Below is a small trained network, with its code and all its weights. Each question gives an input and a class and asks what happens when units are switched off, that is, made to give their printed mean instead of their output.

import numpy as np


def w(rows, s, z=0):
    codes = np.array(rows[::2]) - 128.0
    scale = np.full(codes.shape[1], s)
    scale[-1] = z or s
    return codes * scale


def f(y):
    return np.maximum(y, 0)


def log_softmax(a):
    a = a - a.max(-1, keepdims=True)
    return a - np.log(np.exp(a).sum(-1, keepdims=True))


def net(x, mask):
    res = np.array(x, float).reshape(1, 4) / 4 @ E
    y = f(res @ A[0][:, :-1].T + A[0][:, -1])
    res = res + np.where(mask, y, B[0][:, -1]) @ B[0][:, :-1]
    return log_softmax(res[-1] @ U[:, :-1].T + U[:, -1])


A, B = {}, {}
E = w([
[205,183,209,102,212,35,125,219],'x0',
[130,122,126,126,129,124,125,127],'x1',
[15,158,168,106,40,45,42,151],'x2',
[120,220,94,255,180,124,24,66],'x3',
],0.0084)
A[0] = w([
[208,115,96,142,177,178,170,111,254],'n0',
[180,115,193,21,145,77,170,215,120],'n1',
[161,199,149,181,197,81,85,142,61],'n2',
[130,129,126,131,124,126,130,128,118],'n3',
[162,190,156,177,196,74,91,145,64],'n4',
[218,93,123,103,192,159,194,145,248],'n5',
[162,202,155,186,204,76,84,144,55],'n6',
[153,123,163,74,135,89,142,175,92],'n7',
[82,157,50,231,110,181,77,37,118],'n8',
[200,98,130,96,185,158,200,149,182],'n9',
[158,126,171,61,143,99,151,163,112],'n10',
[2,153,117,145,10,102,51,95,101],'n11',
[96,58,114,89,71,163,168,119,185],'n12',
[100,121,183,55,83,57,114,181,102],'n13',
[29,150,166,101,62,56,68,133,163],'n14',
[41,167,117,167,49,92,60,92,120],'n15',
[69,137,176,94,72,60,84,158,173],'n16',
[156,107,70,174,163,211,151,85,217],'n17',
[155,130,64,202,163,204,137,77,161],'n18',
[86,19,108,66,30,186,189,118,221],'n19',
],0.0072,0.0041)
B[0] = w([
[133,89,133,136,167,147,128,84,231],'n0',
[94,139,182,176,161,87,155,156,237],'n1',
[164,120,72,74,86,176,138,111,199],'n2',
[126,127,127,126,129,130,126,129,128],'n3',
[158,126,75,74,87,171,147,117,197],'n4',
[165,76,148,137,174,112,137,121,241],'n5',
[159,119,80,78,88,169,136,115,204],'n6',
[97,141,149,145,134,117,149,143,179],'n7',
[95,124,181,186,172,92,92,123,253],'n8',
[171,94,149,139,171,110,124,132,219],'n9',
[110,131,158,144,146,106,137,138,186],'n10',
[185,114,144,137,143,75,64,179,252],'n11',
[166,130,94,97,105,149,119,128,208],'n12',
[78,182,128,127,102,133,150,171,202],'n13',
[130,167,129,121,113,90,119,250,239],'n14',
[170,120,146,143,145,78,66,166,229],'n15',
[96,174,124,123,105,121,140,202,221],'n16',
[100,119,129,141,141,166,137,70,227],'n17',
[93,129,134,148,134,166,135,72,220],'n18',
[190,120,69,70,90,166,115,128,255],'n19',
],0.011,0.0098)
U = w([
[169,94,68,69,120,189,158,82,253],'0',
[151,102,186,187,195,73,108,146,114],'1',
[142,152,64,69,28,134,104,150,64],'2',
[7,165,166,145,117,103,171,153,77],'3',
[22,123,147,206,162,160,121,66,115],'4',
],0.011,0.002)

Each question gives the input, the list of numbers given to net, and the class t.
The units are the neurons (one row each of A and B). Each row of codes is followed by its name. A weight is (code - 128) times the scale printed after its matrix; where a second scale follows, it is the last column's (A, B and U).
mask holds one flag per neuron, in row order. A switched-off neuron (its flag False) gives its mean, the last column of its row in B, instead of its output. The means were averaged over made-up inputs and are rounded, as every weight is.
A unit's drop is (log p(t) with every unit on - log p(t) with that unit switched off) / (log p(t) with every unit on - log p(t) with every unit switched off).
The circuit of an input: a set's keep is (log p(t) with only the set's units on - log p(t) with every unit switched off) / (log p(t) with every unit on - log p(t) with every unit switched off). Starting from the 12 units with the biggest drops (on a tie, the unit counted first), units are removed one at a time, each time the one whose removal leaves the highest keep (on an exact tie, the one counted first), for as long as the keep stays at least 0.8.
circuit, biggest first: the units of the circuit, biggest drop first
unit that matters most: the unit with the biggest drop
k most important neurons: the k neurons with the biggest drops, biggest first
drop of u: that unit's drop, to one decimal
input [-7,1,3,2], class 1: unit that matters most : n8
input [0,1,0,-1], class 0: circuit, biggest first : (n8 n14)
input [1,4,1,1], class 2: 2 most important neurons : (n8 n1)
input [1,-6,0,8], class 0: 4 most important neurons : (n2 n6 n4 n1)
input [1,-6,7,6], class 2: 2 most important neurons : (n2 n6)
input [-5,6,4,1], class 1: 3 most important neurons : (n8 n11 n15)
input [0,8,-4,1], class 4: 2 most important neurons : (n19 n11)
input [3,-5,1,0], class 3: 3 most important neurons : (n19 n11 n15)
input [1,-8,5,-7], class 3: 2 most important neurons : (n1 n13)
input [0,-2,-3,-1], class 0: 2 most important neurons : (n8 n11)
input [1,8,-2,1], class 0: 3 most important neurons : (n8 n1 n11)
input [1,-5,8,4], class 2: 3 most important neurons : (n1 n5 n16)
input [1,0,2,-6], class 3: drop of n10 : 0.1
input [-4,-2,-7,1], class 4: most important neuron : (n18)
input [1,5,3,-4], class 3: drop of n1 : 0.2
input [-4,4,-7,1], class 4: drop of n18 : 0.2
input [3,2,7,1], class 2: drop of n8 : 0.4
